Each row was made from one small tree. Brackets hold a mark, then the marks that hang from it, in alphabetical order. Every link used is in the known rows. Write each row's tree.
Each row is shifted at random along 6 fixed directions that mean nothing.
Known rows:
(pila batoz (pega (naka (kosab (fomede (nomir fufi)) tola)))): [  80  -67   -9  127   36  163   36  160   30  -50  -66 -238   16   96
   -7   26  -43  -28  -91   50  252  -11  -89   34 -110 -202  111  -88
   -9  -11  -90   24   32   39   31  -49  -95 -111  -29  -20   21   75
   17   31  -94  148]
(fufi (foma dekev (tola (naka kosab) nomir)) fomede): [-171 -192  123  240  257 -190   97 -150  344  -17   86 -119  133  169
   58  -21  -40  164 -341 -180 -300  -72   90  -39  -64   47  -20   10
  -65 -186   -9  314  204   78  -25  281 -347 -165  -21  238 -249  -17
  -67   -5 -288   76]
(tola (kosab (foma (dekev fufi))) naka nomir): [ 104 -248   17  117  133    8 -178  177   95 -122  233 -217 -143 -132
  -63 -135  200  -40  221   26 -131 -202  244  -77  144   25  117 -306
  -52   77  -37  -88 -128 -175  -27  173 -122 -179 -285  -20 -148  -15
   53 -231  131  -26]
(dekev (fufi (foma naka)) (tola (nomir fomede))): [  14  136 -160 -131 -103  154 -130   66   22  -26   15 -179   62  -10
  178  189  -10   37    0  -72   73  -69  -82  109  -16  -18   92 -115
 -118   99 -132   46  -64  -12 -105  -15  -38   44  -40   76 -173 -203
 -204   -3  -34   49]
(batoz (nomir (fomede foma) fufi)): [ 278 -239  -36  100  -47  286 -236  102 -126   -6   26 -140 -305  -25
  115   51  260   82  328   66  122  193  -11 -151   19 -106  226  -55
 -123   14  -30 -264 -226 -267 -175 -162  103   -9 -129  -97  -67  -55
   24 -226  148  -31]
(fomede batoz (nomir dekev) (pega naka)): [ 213  479 -319 -210 -323   71  -51  324  -74  -93  218  -65   41  -33
  205  224 -192 -288   70  -71  372 -330 -442  307   18  -59   59 -112
   -3  127 -246  101 -208   -3   60   98  144   40  -35  -91   -5 -229
 -195  130    2    5]
(pila (batoz nomir) (pega (naka kosab))): [ 312 -120   89  221   16  298 -125  153  -70   60 -185 -187  -88  223
   55   92  190  288   42 -128  257  200  135  -24 -175 -113  201   53
  -15  -82  -78  -24   19 -115 -100 -256  -48  112  -99   22   48  -48
  160  -97   -2  120]
(dekev (naka kosab (nomir fomede (fufi batoz pila))) tola): [ 408  -94   54  125  217  153 -156  283  -58  234 -338  -44 -339   26
 -319  -15  135 -138  177   97  107  253 -191 -147  118 -459  288 -163
  162  270  186   37   48  -97 -246 -391   50 -100  171 -228 -141  543
  114    4  205  296]
(tola (nomir (fomede batoz))): [-162  -72  162   15  143  -34   88 -120  145  -45  -43    5  177   13
  -18    8 -149   21 -254   69   26   47  -15  -41  -57  -86  -41    9
  -60 -111   -2   88   66  181  -53   17 -140 -136  104   91   27  117
 -128   68 -274   74]
(nomir dekev (fomede batoz) (fufi foma pila)): [ -31   91  -82   33   56 -125   72 -124   10  -27   88   80  -16   78
  128   74 -175 -188  -74   71   49  -60 -117   -4  -37   88 -101   48
   24  -83  -13   32   32  211  -56  218   53  -72    1   44  -15 -129
 -236  -19 -105  100]
(kosab (fomede foma nomir pega) (tola naka)): [  68 -199   46   44   68  133  -29  142   37 -148  182 -173  -33  -44
   -2 -116  109   20  173  131  255 -253  111   28  -53    9   51 -204
 -163  -33  -46 -153 -109   23   43  200 -122 -276 -240  -21   79 -125
   25  -69   70   99]
(naka (nomir fomede (fufi foma))): [-261 -195  -31  -35 -205  259 -128  -31  155 -235  132 -444  -10  -77
  354  192   53  173  150   50  -35  -64   -8 -133   69  111  189 -149
 -410 -128 -197 -111 -240 -161  -23 -133  -16  -62 -157  110   29 -285
   37 -166 -281   -2]
(pega (naka nomir pila)): [ 392   98  -18   36  -37  268 -303  271 -100   82  -47  -62 -186  134
   85  103  219   83  370  -50  282  -44  -19   60  -60   29  105 -144
   -9  234 -106  -98 -120 -130  -79  -50  148   34 -141  -63  -17  -34
  108  -36  236   77]
(foma (naka nomir (pila batoz pega))): [ 387   93  -45   40   -1   33 -191  109   10  129  138  -15   48  224
  205   87   77   72  191 -101  142 -182   99  190 -217  148   45  -99
   48  -18 -145  101    5  -60 -108  237  -86   67  -90   92  -48 -202
   16   57  127    2]
(tola kosab (naka (nomir dekev (fufi pila)))): [ 674   16  284  222  337  254 -191  137 -330  193 -224  189 -148  410
  152  -40  321  173  249 -156  449  329  165   21 -179   94  -80  102
  132   83   21   -2  268  158 -287 -116   49  217 -178   45  220    9
  -70 -232  295   85]
(batoz (nomir (fufi (foma dekev naka tola) fomede pila))): [  94   76 -201  169   11 -156 -183   58  225  131  -10  -32 -192   71
  146  133  -63  -81  -95 -155 -233   43 -160  -34   -1 -252  187   46
   13   74   19  319 -164 -160 -113  159  -38    2   97  101 -503  184
  -44   57 -152  141]
(fomede batoz nomir pega): [ -54 -231   26  -70 -139   57  -75   20  196 -209  320 -204   67 -198
  236   23   40   71  133   47  -66 -142  -46  -10   86   -9  270 -127
 -281 -220 -123   19 -305 -241  -18   49 -194 -146 -130   48   55  -82
   68    6 -219 -130]
(foma (tola (naka pila) (nomir dekev))): [ 114  -30   93   77  173  -56  -90   89  237   47  123  -83  130  134
  190  -46    9  -13  -47  -88  -73 -181   74  105  -18   12  -33 -166
  -20    8 -118  164  -13  -18  -99  221 -190  -32  -69  134 -152   95
  -23   -4 -131  -74]
(dekev naka (tola kosab (nomir (fomede foma) fufi))): [  10 -232  281   36  244  175   10 -108  189  -50   41  -95  168   14
   73    4   74  167 -201  -80  -68  163  -44  -20  103  -60   80   -3
  -81 -204    5  105  112   61 -199 -164 -329  -49   33  129  -15    8
 -284 -177 -225  -64]
(kosab foma (fomede batoz) (tola (naka pila) nomir)): [ 355  279 -121  -45  182 -155 -147  300   38  181    1  142  -74   49
 -156  -77  -32 -362   68  -76   74 -146 -213  185  -11 -312  -24 -105
  290  368  -12  287   52    4    7  278  -42  -88   54   37 -218  322
 -116  144  183  102]
(foma (dekev (naka kosab))): [ 180  -77 -144   34 -197  113 -158   40   83    2  286 -255  -19   48
  420  178  233  214  216 -286 -153   19 -224   23   34   95  288   -7
 -230  -84 -124  213 -182 -442  -58  -46 -107  144 -172   90 -143 -249
   71  -54  -87 -298]
(pega (naka (kosab fomede))): [ -43  294 -313  -50 -226   16    0  183   72  -91  211 -188   -3  -76
  112  185 -153 -229   13 -110   24 -239 -464  168  122  -49   59 -110
  -23  158 -222  130  -88 -150  239  126   41  -49  -71  -19 -154 -200
  -79   47  -35  -47]
(pega (naka (nomir fufi) (pila batoz))): [  99  -48  266   74  197   92  -97  180  248  135 -373  -53  -95   88
 -285   42  -57  -37 -151   28    5  166 -155 -125   66 -377  134  -40
  156  111  160  259   24   40 -141 -404   15  -89  388  -61  -87  655
   64  115 -227  271]
(fomede batoz (nomir (dekev (fufi foma))) (pega (naka pila))): [ 353  148   77  -72   52   21  -90  122   35   57   33  131  -50  124
   78   88    8  -52   23 -131  164   45 -304  124   12  -65   90   80
  133  -22   68  263   -6   18 -213  -62   16   34  165    8    4   84
 -240   52  -57   78]
(foma (dekev fufi) naka (tola kosab (nomir fomede))): [ 319 -247  127  263  296   55  -99  -47    8  145  -59   23  -80  237
   36  -24  206  214  -83 -128    2  292  107  -74 -137 -123  100   53
    0  -11   77  103  130  -41 -260   40 -195   11  -66   55 -204  183
  -73  -90   32  -69]
(kosab (fomede (foma naka) (nomir dekev fufi) pega) tola): [ -11  106  -21  -59  -69  205   50  324   47  -74 -251 -244  -96   46
 -128  106 -143 -213 -143   54  382    4 -371  -34   24 -412   87   -5
  -70  169   77  208  -91  152   -6 -336  127 -122  239 -122  -13  352
 -141   94 -251  305]
(tola kosab (naka pila) (nomir fufi)): [ -27  -94  264   49  172  133 -118  173  212 -157   27 -211   65  -96
    3  -31   29  -37   67   46   44 -150   67  -25  194    4   13 -227
  -98   36 -143   86  -30   62   22  -57 -156 -163 -138   53   78  146
  -18 -131 -156   92]
(pega (naka (kosab foma (fomede batoz) (tola (nomir fufi))))): [-241    7   90    7  153  142   82   96  115 -147 -182 -238  152   56
 -172    2 -101  -54 -309   66  233  -80  -18  -31  -76 -129 -100  -78
  -43  140  -58  113  146  336  160   13 -135 -221  -37   93   31  111
 -191   56 -222  262]
(dekev (fufi (fomede foma) pila) (tola naka nomir)): [  67   19   29  -16  225 -163  -71   88  186   26   98   88  -49 -164
 -173  -91 -112 -259  -23   74 -158 -166  -54   87  164 -140    9 -222
  151  113   68   68  -21   14  -77  222 -113 -235   78  -27 -273  182
 -172   14   51  171]
(nomir (fomede batoz (pega (naka kosab pila)))): [-268  344   36  -93   42 -113  270  141  289 -121  -51  -39  193  -46
 -330  125 -482 -386 -441  104  184 -324 -521  151  159 -165 -172  -61
  140   65  -55  336  174  412  242   29  -32 -335  282  -80    6  205
 -307  252 -347  321]
(fomede batoz (pega (naka kosab nomir))): [ 460   -3  237  101  290  -30   16   58   31  202  -27  263  -27  220
 -144  -80   81   58 -142 -201   47  230 -235  103   -5 -173   74  141
  285  -81  130  274  299    1 -147  -58 -213   27  194   21   24  211
 -124    7   83  -28]
(nomir dekev fomede (fufi pila)): [ 395  266   90   50   61  140  -57  -82 -205  246 -277  219  -54  408
  411  234   10  102  -78 -301  278  614 -382   59 -153 -148  -21  468
   56  -30   49  321  166   40 -279 -330  147  420  195  154   93   90
 -224  -42 -200  -49]
(batoz (nomir (dekev (fufi (foma naka) fomede)))): [ 284   27 -210  100  -54   64 -190  101 -130   99   49  -54 -240   83
  160   92  136    9  237  -62   90   51  -57  -30  -74    7  132  -69
  -14   89   20  -78 -133 -179 -172   45  151   73  -65  -47 -235 -182
  -43  -99  191   71]
(batoz (nomir (fomede foma))): [ -15 -104  -45   62   82 -118    3  -69  155  -31  278   53   33  -74
   39  -71  -60 -114  -73   62 -194 -150  -43   30   64   13  -19 -104
   59 -126  -45  -75  -55  -44  -45  296 -124 -150   19   41 -212 -135
 -196  -93    6  -84]
(tola (naka (nomir (fomede batoz) fufi))): [  74  -91  151    7   99  167  -69   24   57   -9  -29 -124   27   44
   66   55   31   81   36   83  206   39  -63  -57  -44  -31   58 -123
 -132  -34  -35    5    0   54  -92 -116  -62 -100   -2   11   99   49
  -39   -8 -107   52]
(fufi batoz (foma (dekev tola) naka) fomede): [  83 -332 -132  282  223 -229  -17 -233   86  149  164   36 -195  123
  -86  -96  142  153   49   52 -232  -72  328 -145 -197   93  117  -78
  -30 -130  180 -138   20  -58 -120  452 -167 -208 -178    6 -305 -121
  160  -11  179   70]
(pega (naka (kosab (fomede batoz) tola) nomir pila)): [  20 -109   68   48   24  218 -127   76  233  -55   38 -284  127  163
  268  138  120  191   15 -127   64  -11 -176   20  -99  -34  156  -67
 -218   57 -181  242  -43 -124   41   29 -187  -95 -128  195  -37   52
   31  111 -264  -32]
(naka kosab (nomir fufi)): [-350 -166   53  -55  -40   90   46   67  190 -283  156 -368  185 -155
   30  -12  -73  -73  -38  192  -63 -349   62  -48  123  192  -42 -348
 -191  -20 -192  -82  -27   98  132   84 -117 -255 -116    8   33 -144
  -80  -40 -149   57]
(naka (kosab fomede tola) (nomir dekev (fufi foma))): [-164  -77  113   39  100   87  120  -15  145  -34 -183 -234  146  250
  179   65  -45   53 -309 -144  -41  186 -198  -64  -50 -121  -23  104
  -68  -28   -8  328  226  116  -73 -188 -105   48  168  209  -12  135
 -181  -12 -379   76]
(batoz (nomir dekev (fufi (foma naka) (fomede pega) pila))): [ 313 -188   90  284  164   23 -165   86   63  148  -88   11 -399  100
   54  -21  106   23  148  -47   11  309  -74 -188   74 -292  267   90
   -3  -97  204   51 -144 -210 -236 -179   34    0   84  -37 -158  237
  120 -209  -68  191]

Write each row's tree:
[  44  -52 -220   22  162 -352   32  -65    8   87  148  102  -69   12
 -251 -164  -24 -219  -99  119 -215 -244  236   21 -114   49 -111 -151
  216  119  118  -30   95  107  -37  529  -77 -165  -63  -41 -299   21
 -111   90  258   45]
(kosab (foma (dekev (fufi batoz)) tola))
[ 324   56 -113    6  -33  186 -303  177 -131  -11  -77 -104 -218   -5
  187  140  205   13  298 -146   33  132   95   20   60 -128  261    2
  -50  164 -175   34  -92 -156 -151  -78  -25  149 -289   92  -36  -36
   43 -157  144  104]
(dekev (tola kosab (nomir (fufi batoz foma pila))))
[  65 -112 -249  -11 -114  110 -140  123   11  -69  273 -309 -137 -142
  120   30  201  -25  315  -15  -78 -138 -134   -3  112   47  220 -238
 -148  112  -76  -68 -171 -321   62   99  -59  -93 -257  -38 -180 -240
   29  -89  160  -81]
(dekev (fufi fomede) (naka (kosab foma tola)))
[ -88  150  -43  -74 -126  -19  -39  129  186  -66   -2 -183  205    0
  122  125 -209 -106 -122   17   40 -236   12  138  -64  -54   -5 -100
   -8  -25 -200  182 -100   43   11   51  -35  -11   71  106  -64   -5
  -54  140 -275  153]
(naka (pila (batoz nomir) pega))
[-293 -226   62  -57   56 -101   67   67  360 -180  117 -232  141 -242
    0 -105 -241 -259 -218  279 -155 -237   47  -51  182 -226   94 -296
 -118 -110  -28   -7 -245   26  -48   65 -168 -278   64  -24 -131  285
  -71   39 -398  100]
(fomede (batoz (nomir (dekev tola) (fufi pila))) pega)
[-167 -255  -41    1  118  -99  112  -43  208 -142  226 -168  129  -12
  -89  -54  -47 -123 -179  161 -161 -281  -37  -33  -32   72  -40 -244
  -34   -4  -26   48   73  115   -7  348 -174 -361  -12    3 -201   10
 -257  109  -76    3]
(naka (kosab tola) (nomir (fomede batoz (foma (dekev fufi)))))
[ 340 -226   84  382  262  -72  -60   -6   39  162  -43   98 -417  158
 -237  -44  138   52  137  -63  -39  205    6 -165  -13 -152  228  147
  118 -107  225   81   93 -113  -55   38  -98 -156  -19  -58  -95  145
  205 -107  134  256]
(fufi batoz (fomede (foma (naka kosab))) (pila pega))
[ 117 -234 -103    1 -139  178 -215  -51  192  -15  179 -309   61  191
  457  264  180  262  143 -127 -126  -44   12    5 -210   83  230  -59
 -301  -86 -191  119 -211 -288 -222  117 -101   -8 -128  182 -232 -164
  -11   74 -235 -155]
(naka (nomir (fomede (foma (dekev tola)))) (pila batoz))
[-234 -113 -217 -166 -147  -12   82  -12  191 -174  231 -262   56 -185
   39  111 -160 -230  -96  165 -144 -231 -232   -9  113  -68  104 -222
 -143  -13  -59  -45 -207  -75  -28   80  -13 -221   45  -88 -202  -25
 -217   83 -211  -68]
(nomir (dekev fufi tola) (fomede batoz foma))
[ -88 -557  173  343  323  -19    9 -108  290  -63   88 -152 -129   57
 -239 -111  163  148   -4  144 -187 -128  298 -255  -30   73   79 -158
 -132 -109  151  -93  -14   42  -45  261 -210 -453 -159  -49 -241  145
   79  -56  -55  157]
(fufi (fomede (foma (dekev (tola kosab)) (naka pila))))
[  65 -163  -83   34  116 -270   27  -94   93   68  252   59  -81  -80
  -15 -143  -24 -185   28   92 -302  -53  -11  -39   96  -22   70 -143
  103  -75  116  -42  -48 -168 -109  211  -71  -63   30  -55 -149   88
   19  -37   61 -155]
(nomir (dekev (fufi batoz)))
[-117  219  -86 -109   85 -157   49   50  234  -46  150  -30  168  -93
   24   13 -264 -281 -244   13  -62 -264 -219  161  112 -140  -57 -146
   72   22 -135  218   50  171   52  235 -187 -125   69  118 -128   25
 -265   58 -162   42]
(kosab (tola naka (nomir (fomede batoz) (fufi foma))))
[  81 -176  160   34   65  123 -142  -28   34   -7 -120  -68   35   79
  248   47  106  161   15   -5   65  238  105 -116 -104  -45  114   39
 -138  -52   31   84 -143  -54 -232 -159   -2   72   -5  110    5  151
  -40    6 -238   44]
(fomede (batoz (nomir (dekev (fufi pila)))))
[  53 -247  -87  130  -60  115 -222  185  225  -76  200 -433 -104 -115
  228   15   57  -17  294  167   22 -224  142  -30   12 -123  269 -358
 -245  -45 -210 -146 -366 -329    2  117  -97 -175 -264    1 -131    4
  301  -60 -126   51]
(kosab (tola (naka (pila (batoz (nomir (fufi fomede))) pega))))
